Below are the code and all the weights of a small trained network. Each question names an input and a class and asks about switching units off, where a switched-off unit gives its printed mean instead of its output.

import numpy as np


def w(rows, s, z=0):
    codes = np.array(rows[::2]) - 128.0
    scale = np.full(codes.shape[1], s)
    scale[-1] = z or s
    return codes * scale


def norm(h):
    return h / np.sqrt((h * h).mean(-1, keepdims=True) + 1e-5)


def f(y):
    return np.maximum(y, 0)


def log_softmax(a):
    a = a - a.max(-1, keepdims=True)
    return a - np.log(np.exp(a).sum(-1, keepdims=True))


def net(x, mask):
    res = np.array(x, float).reshape(1, 3) / 4 @ E
    u = 0
    for l in range(4):
        y = f(norm(res) @ A[l][:, :-1].T + A[l][:, -1])
        res = res + np.where(mask[u : u + 7], y, B[l][:, -1]) @ B[l][:, :-1]
        u += 7
    return log_softmax(norm(res)[-1] @ U[:, :-1].T + U[:, -1])


A, B = {}, {}
E = w([
[109,105,67,81,178,40,107,117],'x0',
[147,82,132,237,225,222,121,254],'x1',
[53,79,125,111,145,126,109,33],'x2',
],0.0087)
A[0] = w([
[97,192,140,124,173,89,111,126,57],'L0N1',
[204,170,78,172,54,88,177,253,98],'L0N2',
[125,96,76,199,184,100,101,10,90],'L0N3',
[192,170,190,89,81,197,155,121,85],'L0N4',
[142,161,126,55,50,89,160,82,149],'L0N5',
[198,164,106,30,170,32,58,114,142],'L0N6',
[103,58,125,101,101,85,184,176,2],'L0N7',
],0.0062,0.002)
B[0] = w([
[62,47,3,167,123,104,182,88,144],'L0N1',
[159,179,142,166,164,55,35,168,253],'L0N2',
[239,36,112,194,213,113,93,91,193],'L0N3',
[184,164,146,55,176,115,176,117,202],'L0N4',
[137,165,217,21,23,239,178,99,255],'L0N5',
[96,153,158,30,181,193,228,167,243],'L0N6',
[3,110,138,22,61,83,181,117,134],'L0N7',
],0.0046,0.0054)
A[1] = w([
[90,188,126,131,134,183,180,116,203],'L1N1',
[109,120,111,64,170,101,113,89,1],'L1N2',
[169,157,111,149,77,174,94,208,244],'L1N3',
[160,101,52,130,59,116,78,71,56],'L1N4',
[94,187,114,127,2,123,204,182,250],'L1N5',
[69,112,70,95,179,180,127,113,119],'L1N6',
[178,187,141,172,164,167,143,197,50],'L1N7',
],0.0075,0.0012)
B[1] = w([
[189,127,136,145,121,138,75,122,184],'L1N1',
[189,193,72,157,188,168,190,158,181],'L1N2',
[125,170,81,191,132,79,136,149,229],'L1N3',
[148,150,157,177,169,137,144,142,146],'L1N4',
[123,101,159,149,80,104,65,115,215],'L1N5',
[254,104,116,108,172,136,230,126,179],'L1N6',
[120,110,35,148,83,208,128,166,253],'L1N7',
],0.0081,0.0063)
A[2] = w([
[164,110,120,142,86,177,80,122,6],'L2N1',
[96,176,199,67,5,118,90,132,197],'L2N2',
[90,126,124,208,78,165,129,104,144],'L2N3',
[13,165,160,87,50,113,140,119,207],'L2N4',
[174,1,136,195,186,151,48,58,181],'L2N5',
[147,120,109,202,147,110,64,200,206],'L2N6',
[123,82,159,59,167,75,206,10,77],'L2N7',
],0.007,0.0012)
B[2] = w([
[176,115,38,124,160,157,134,181,170],'L2N1',
[215,83,238,93,148,56,64,110,243],'L2N2',
[66,216,117,117,154,84,128,197,175],'L2N3',
[224,189,122,137,79,189,69,217,187],'L2N4',
[61,153,198,40,1,46,169,89,217],'L2N5',
[21,157,139,182,94,108,76,125,254],'L2N6',
[77,162,83,193,189,191,127,204,232],'L2N7',
],0.0072,0.0063)
A[3] = w([
[166,163,127,254,93,149,70,176,159],'L3N1',
[143,175,98,190,130,101,193,214,107],'L3N2',
[86,102,158,170,130,104,158,61,122],'L3N3',
[107,113,184,121,118,181,181,91,107],'L3N4',
[114,222,124,154,125,127,127,135,197],'L3N5',
[116,96,120,117,165,107,100,172,154],'L3N6',
[179,130,41,99,131,100,120,166,251],'L3N7',
],0.0089,0.0029)
B[3] = w([
[38,141,22,112,194,111,65,179,255],'L3N1',
[172,239,69,221,125,173,73,130,227],'L3N2',
[146,86,255,138,83,61,125,173,152],'L3N3',
[163,60,56,142,150,44,172,128,156],'L3N4',
[57,20,94,212,152,117,46,215,198],'L3N5',
[86,78,186,58,104,112,215,82,157],'L3N6',
[108,90,150,159,98,225,119,10,204],'L3N7',
],0.0065,0.0098)
U = w([
[80,54,203,136,110,33,212,114,46],'0',
[64,178,46,221,127,144,55,200,198],'1',
[246,180,212,74,87,150,80,103,246],'2',
[166,151,43,116,247,210,250,43,7],'3',
],0.012,0.0013)

Each question gives the input, the list of numbers given to net, and the class t.
The units are the neurons (one row each of A and B). Each row of codes is followed by its name. A weight is (code - 128) times the scale printed after its matrix; where a second scale follows, it is the last column's (A, B and U).
mask holds one flag per neuron, layer by layer. A switched-off neuron (its flag False) gives its mean, the last column of its row in B, instead of its output. The means were averaged over made-up inputs and are rounded, as every weight is.
A unit's drop is (log p(t) with every unit on - log p(t) with that unit switched off) / (log p(t) with every unit on - log p(t) with every unit switched off).
most important unit: the unit with the biggest drop
k most important neurons: the k neurons with the biggest drops, biggest first
top k neurons in layer l: the k neurons of layer l with the biggest drops, biggest first
drop of u: that unit's drop, to one decimal
input [-7,-5,8], class 2: most important unit -> L2N2
input [7,5,7], class 0: 2 most important neurons -> L2N5, L0N3
input [7,6,1], class 0: 2 most important neurons -> L2N5, L0N6
input [6,-7,0], class 3: top 2 neurons in layer 3 -> L3N3, L3N7
input [7,-7,0], class 3: top 2 neurons in layer 2 -> L2N7, L2N5
input [7,3,4], class 3: 2 most important neurons -> L1N6, L1N2
input [5,1,7], class 3: 2 most important neurons -> L1N2, L1N6
input [-1,-2,6], class 0: top 2 neurons in layer 0 -> L0N3, L0N6
input [5,-7,0], class 2: top 2 neurons in layer 2 -> L2N2, L2N4
input [-5,5,7], class 0: top 2 neurons in layer 2 -> L2N5, L2N7
input [-5,3,6], class 0: drop of L2N5 -> 0.7
input [-5,-1,6], class 0: drop of L2N5 -> 0.2
input [7,-3,1], class 3: drop of L0N7 -> 0.0
input [4,-4,-2], class 2: most important unit -> L0N5
